Here is a tiny trained network, its code and every weight. The questions are about switching its units off for an input and a class, where a switched-off unit gives its printed mean instead of its output.

import numpy as np


def w(rows, s, z=0):
    codes = np.array(rows[::2]) - 128.0
    scale = np.full(codes.shape[1], s)
    scale[-1] = z or s
    return codes * scale


def f(y):
    return np.maximum(y, 0)


def log_softmax(a):
    a = a - a.max(-1, keepdims=True)
    return a - np.log(np.exp(a).sum(-1, keepdims=True))


def net(x, mask):
    res = np.array(x, float).reshape(1, 5) / 4 @ E
    y = f(res @ A[0][:, :-1].T + A[0][:, -1])
    res = res + np.where(mask, y, B[0][:, -1]) @ B[0][:, :-1]
    return log_softmax(res[-1] @ U[:, :-1].T + U[:, -1])


A, B = {}, {}
E = w([
[51,148,95,75,33,85],'x0',
[138,60,124,201,2,66],'x1',
[253,127,144,10,182,84],'x2',
[103,68,90,135,184,159],'x3',
[13,101,105,230,90,167],'x4',
],0.0082)
A[0] = w([
[150,3,112,229,64,105,251],'N1',
[241,118,126,104,195,74,241],'N2',
[108,109,133,122,164,151,147],'N3',
[21,185,86,157,210,167,202],'N4',
[81,69,172,117,194,255,185],'N5',
[225,227,196,34,178,193,220],'N6',
],0.0093,0.0029)
B[0] = w([
[163,79,166,196,50,199,255],'N1',
[197,182,182,98,118,218,226],'N2',
[165,2,192,181,171,200,152],'N3',
[81,105,129,240,242,171,222],'N4',
[225,75,132,204,187,80,202],'N5',
[173,198,182,108,175,86,246],'N6',
],0.0088,0.012)
U = w([
[11,255,71,108,125,202,108],'0',
[136,35,134,180,254,77,4],'1',
[131,78,138,139,77,140,219],'2',
[169,166,181,54,224,130,184],'3',
],0.0099,0.0027)

Each question gives the input, the list of numbers given to net, and the class t.
The units are the neurons (one row each of A and B). Each row of codes is followed by its name. A weight is (code - 128) times the scale printed after its matrix; where a second scale follows, it is the last column's (A, B and U).
mask holds one flag per neuron, in row order. A switched-off neuron (its flag False) gives its mean, the last column of its row in B, instead of its output. The means were averaged over made-up inputs and are rounded, as every weight is.
A unit's drop is (log p(t) with every unit on - log p(t) with that unit switched off) / (log p(t) with every unit on - log p(t) with every unit switched off).
The circuit of an input: a set's keep is (log p(t) with only the set's units on - log p(t) with every unit switched off) / (log p(t) with every unit on - log p(t) with every unit switched off). Starting from all 6 units, units are removed one at a time, each time the one whose removal leaves the highest keep (on an exact tie, the one counted first), for as long as the keep stays at least 0.8.
units of the circuit, in order: the units of the circuit, biggest drop first
unit that matters most: the unit with the biggest drop
k most important neurons: the k neurons with the biggest drops, biggest first
drop of u: that unit's drop, to one decimal
input [-7,8,2,5,-4], class 2: 2 most important neurons => [N1, N6]
input [-3,4,2,6,5], class 2: 2 most important neurons => [N1, N4]
input [-6,-7,4,-7,8], class 1: unit that matters most => N5
input [8,1,-6,-5,-7], class 0: units of the circuit, in order => [N1, N5]
input [-3,0,-2,-5,1], class 2: 3 most important neurons => [N6, N4, N5]
input [0,2,7,-4,7], class 2: units of the circuit, in order => [N6, N4]
input [-2,2,3,1,5], class 2: units of the circuit, in order => [N4, N6]
input [-8,0,3,-4,5], class 3: 2 most important neurons => [N4, N2]
input [-3,-8,3,8,0], class 1: 3 most important neurons => [N5, N4, N3]
input [-3,5,-3,8,2], class 2: 2 most important neurons => [N1, N6]
input [6,-5,-1,0,2], class 1: 2 most important neurons => [N4, N2]
input [0,4,8,-4,5], class 2: 2 most important neurons => [N6, N4]
input [4,-7,2,-6,8], class 1: 2 most important neurons => [N4, N2]
input [-6,8,7,7,8], class 2: units of the circuit, in order => [N1]
input [-3,3,-6,1,-1], class 2: drop of N4 => 0.1
input [-7,8,5,8,-4], class 3: drop of N2 => 0.6
input [-8,3,-4,-4,3], class 2: drop of N3 => 0.0
